Here is a tiny trained network, its code and every weight. The questions are about switching its units off for an input and a target symbol, where a switched-off unit gives its printed mean instead of its output.

import numpy as np


def w(rows, s, z=0):
    codes = np.array(rows[::2]) - 128.0
    scale = np.full(codes.shape[1], s)
    scale[-1] = z or s
    return codes * scale


def f(y):
    return y / 2 * (1 + np.tanh(0.7978845608 * (y + 0.044715 * y**3)))


def softmax(a):
    e = np.exp(a - a.max(-1, keepdims=True))
    return e / e.sum(-1, keepdims=True)


def log_softmax(a):
    a = a - a.max(-1, keepdims=True)
    return a - np.log(np.exp(a).sum(-1, keepdims=True))


def net(x, mask):
    ids = ['ΔΣβγεζηθλξπτφψω'.index(c) for c in x.split()]
    T = len(ids)
    res = E[ids] + P[:T]
    u = 0
    for l in range(3):
        q, k, v = (res @ M[l].T for M in (Q, K, V))
        z = softmax(np.where(np.tri(T) > 0, q @ k.T / 2**0.5, -1e9)) @ v
        res = res + np.where(mask[u], z, O[l][:, -1]) @ O[l][:, :-1]
        u += 1
        y = f(res @ A[l][:, :-1].T + A[l][:, -1])
        res = res + np.where(mask[u : u + 8], y, B[l][:, -1]) @ B[l][:, :-1]
        u += 8
    return log_softmax(res[-1] @ U[:, :-1].T + U[:, -1])


Q, K, V, O, A, B = {}, {}, {}, {}, {}, {}
E = w([
[147,166,183],'Δ',
[164,113,191],'Σ',
[183,98,149],'β',
[91,131,17],'γ',
[119,138,117],'ε',
[126,223,120],'ζ',
[144,102,99],'η',
[158,119,129],'θ',
[59,93,127],'λ',
[125,129,8],'ξ',
[160,195,185],'π',
[218,192,211],'τ',
[127,73,46],'φ',
[136,170,172],'ψ',
[208,176,128],'ω',
],0.015)
P = w([
[124,140,98],'0',
[137,128,174],'1',
[119,92,170],'2',
[147,113,172],'3',
[100,67,174],'4',
[145,111,186],'5',
[97,68,184],'6',
[37,1,176],'7',
[155,114,172],'8',
[172,145,180],'9',
[146,118,181],'10',
[122,95,178],'11',
[58,11,181],'12',
[72,35,176],'13',
],0.0051)
Q[0] = w([
[124,255,143],'L0H1',
[250,86,83],'L0H1',
],0.0064)
K[0] = w([
[138,147,141],'L0H1',
[3,160,227],'L0H1',
],0.0066)
V[0] = w([
[75,24,165],'L0H1',
[186,254,115],'L0H1',
],0.0077)
O[0] = w([
[215,254,133,17],'L0H1',
[50,96,168,251],'L0H1',
],0.0082,0.0028)
A[0] = w([
[219,117,110,234],'L0N1',
[246,73,109,243],'L0N2',
[154,150,120,2],'L0N3',
[139,47,138,92],'L0N4',
[188,88,62,195],'L0N5',
[131,102,242,35],'L0N6',
[215,67,221,254],'L0N7',
[132,119,73,163],'L0N8',
],0.012,0.0016)
B[0] = w([
[60,60,113,144],'L0N1',
[105,111,50,183],'L0N2',
[180,86,135,85],'L0N3',
[150,66,94,203],'L0N4',
[115,128,52,194],'L0N5',
[133,176,28,252],'L0N6',
[68,171,3,251],'L0N7',
[174,173,107,175],'L0N8',
],0.0063,0.0025)
Q[1] = w([
[84,168,1],'L1H1',
[173,10,130],'L1H1',
],0.0067)
K[1] = w([
[4,27,197],'L1H1',
[244,112,180],'L1H1',
],0.0017)
V[1] = w([
[133,113,197],'L1H1',
[255,219,183],'L1H1',
],0.0075)
O[1] = w([
[15,248,171,86],'L1H1',
[47,7,1,2],'L1H1',
],0.0071,0.0076)
A[1] = w([
[137,81,55,109],'L1N1',
[61,194,97,115],'L1N2',
[68,174,57,253],'L1N3',
[94,135,112,121],'L1N4',
[148,106,168,121],'L1N5',
[118,83,181,196],'L1N6',
[121,81,252,145],'L1N7',
[140,196,54,243],'L1N8',
],0.013,0.0042)
B[1] = w([
[204,87,159,174],'L1N1',
[165,116,182,165],'L1N2',
[102,82,129,208],'L1N3',
[93,84,153,124],'L1N4',
[93,81,2,139],'L1N5',
[149,198,38,167],'L1N6',
[184,174,44,236],'L1N7',
[80,48,182,253],'L1N8',
],0.0074,0.0063)
Q[2] = w([
[43,133,3],'L2H1',
[94,52,183],'L2H1',
],0.0051)
K[2] = w([
[113,131,115],'L2H1',
[1,159,79],'L2H1',
],0.0065)
V[2] = w([
[174,80,45],'L2H1',
[248,254,189],'L2H1',
],0.0067)
O[2] = w([
[59,92,2,145],'L2H1',
[229,89,94,254],'L2H1',
],0.0084,0.003)
A[2] = w([
[42,110,126,250],'L2N1',
[102,158,146,108],'L2N2',
[105,247,176,105],'L2N3',
[87,139,188,121],'L2N4',
[49,152,137,166],'L2N5',
[169,58,120,138],'L2N6',
[77,136,58,114],'L2N7',
[157,113,136,92],'L2N8',
],0.011,0.0018)
B[2] = w([
[64,210,39,171],'L2N1',
[59,140,158,125],'L2N2',
[53,161,138,252],'L2N3',
[144,163,88,144],'L2N4',
[112,155,9,141],'L2N5',
[177,147,254,238],'L2N6',
[73,96,148,151],'L2N7',
[135,130,166,154],'L2N8',
],0.0064,0.0043)
U = w([
[110,93,137,37],'Δ',
[182,132,38,160],'Σ',
[97,138,187,79],'β',
[117,145,186,128],'γ',
[146,77,138,3],'ε',
[116,116,164,45],'ζ',
[169,111,122,233],'η',
[145,153,170,84],'θ',
[65,95,140,212],'λ',
[162,96,111,52],'ξ',
[177,75,68,125],'π',
[157,84,143,168],'τ',
[161,204,135,233],'φ',
[200,140,94,70],'ψ',
[248,140,156,104],'ω',
],0.015,0.0047)

Each question gives the input, a string of symbols that net reads in full, and the target symbol t.
The units are the heads (2 rows each of Q, K, V and O) and the neurons (one row each of A and B). Each row of codes is followed by its name. A weight is (code - 128) times the scale printed after its matrix; where a second scale follows, it is the last column's (O, A, B and U).
mask holds one flag per unit, layer by layer, with each layer's heads first. A switched-off unit (its flag False) gives its mean, the last column of its rows in O or B, instead of its output. The means were averaged over made-up inputs and are rounded, as every weight is.
A unit's drop is (log p(t) with every unit on - log p(t) with that unit switched off) / (log p(t) with every unit on - log p(t) with every unit switched off).
The circuit of an input: a set's keep is (log p(t) with only the set's units on - log p(t) with every unit switched off) / (log p(t) with every unit on - log p(t) with every unit switched off). Starting from the 12 units with the biggest drops (on a tie, the unit counted first), units are removed one at a time, each time the one whose removal leaves the highest keep (on an exact tie, the one counted first), for as long as the keep stays at least 0.8.
units of the circuit, in order: the units of the circuit, biggest drop first
unit that matters most: the unit with the biggest drop
top k neurons: the k neurons with the biggest drops, biggest first
top k neurons in layer l: the k neurons of layer l with the biggest drops, biggest first
input ζ ω Σ Δ λ λ Σ ω ζ ε, target ω: units of the circuit, in order	L0H1, L1H1, L2H1
input λ λ π ζ ξ η λ γ, target λ: top neuron in layer 2	L2N1
input λ ε ξ λ ε π τ ξ φ β ε, target λ: units of the circuit, in order	L0H1, L2H1, L1H1, L1N7
input ζ θ ζ ω π λ ζ λ η, target ω: units of the circuit, in order	L0H1, L2H1, L1H1
input φ λ ξ λ ζ β ζ ζ ξ, target τ: top 2 neurons	L1N1, L2N6
input ζ ω ζ ζ ε φ, target ω: units of the circuit, in order	L0H1, L2H1, L1H1, L1N8
input ζ φ ζ π ε ζ, target ω: units of the circuit, in order	L0H1, L2H1, L1H1
input λ ξ ξ φ ζ γ, target λ: units of the circuit, in order	L2H1, L0H1, L1N8, L1H1
input Σ ε π Σ λ, target Σ: top 2 neurons in layer 2	L2N6, L2N5
input λ Δ ζ ψ ζ ξ, target λ: units of the circuit, in order	L1H1, L0H1, L2H1, L1N8
input ζ ξ ω λ π ζ ψ ζ ζ π η, target ω: units of the circuit, in order	L0H1, L2H1, L1H1, L2N6
input ζ ζ ζ ζ, target ω: units of the circuit, in order	L0H1, L2H1, L1H1, L1N8
input λ γ τ ω λ ζ ζ, target λ: units of the circuit, in order	L0H1, L1H1, L2H1
input λ ξ π λ λ ξ θ γ ζ Δ, target λ: top neuron	L0N7
input β φ γ ω λ λ ζ φ ζ Σ λ φ, target ω: top 3 neurons	L1N1, L2N6, L0N1
input ζ ζ ε λ, target ω: units of the circuit, in order	L0H1, L1H1, L2H1
input ζ γ φ Σ λ θ ζ φ ω γ, target ω: units of the circuit, in order	L1H1, L0H1, L2H1, L2N6
input ζ λ λ, target ω: units of the circuit, in order	L0H1, L2H1, L1H1
input ζ ω ζ ε ζ ζ β β ζ ζ ζ η ζ ψ, target ω: top 2 neurons in layer 1	L1N8, L1N7
input λ τ γ β, target λ: unit that matters most	L2H1
input λ η ξ ψ λ ζ ε λ π, target λ: top 2 neurons	L0N7, L1N8
input λ φ ζ λ ζ λ ω φ π Σ, target λ: top 3 neurons	L0N7, L1N8, L1N3
input λ η τ, target λ: top 2 neurons	L0N7, L1N8
input ψ τ π ω λ, target Σ: top 2 neurons in layer 1	L1N6, L1N7
input ψ ε ζ ζ ζ λ φ θ β τ, target λ: top 2 neurons in layer 1	L1N8, L1N3
input λ φ ε φ ψ, target λ: top 2 neurons in layer 0	L0N7, L0N8
input ζ ζ ζ ξ ζ λ β Δ ζ φ ζ φ ξ, target ω: top neuron	L2N6
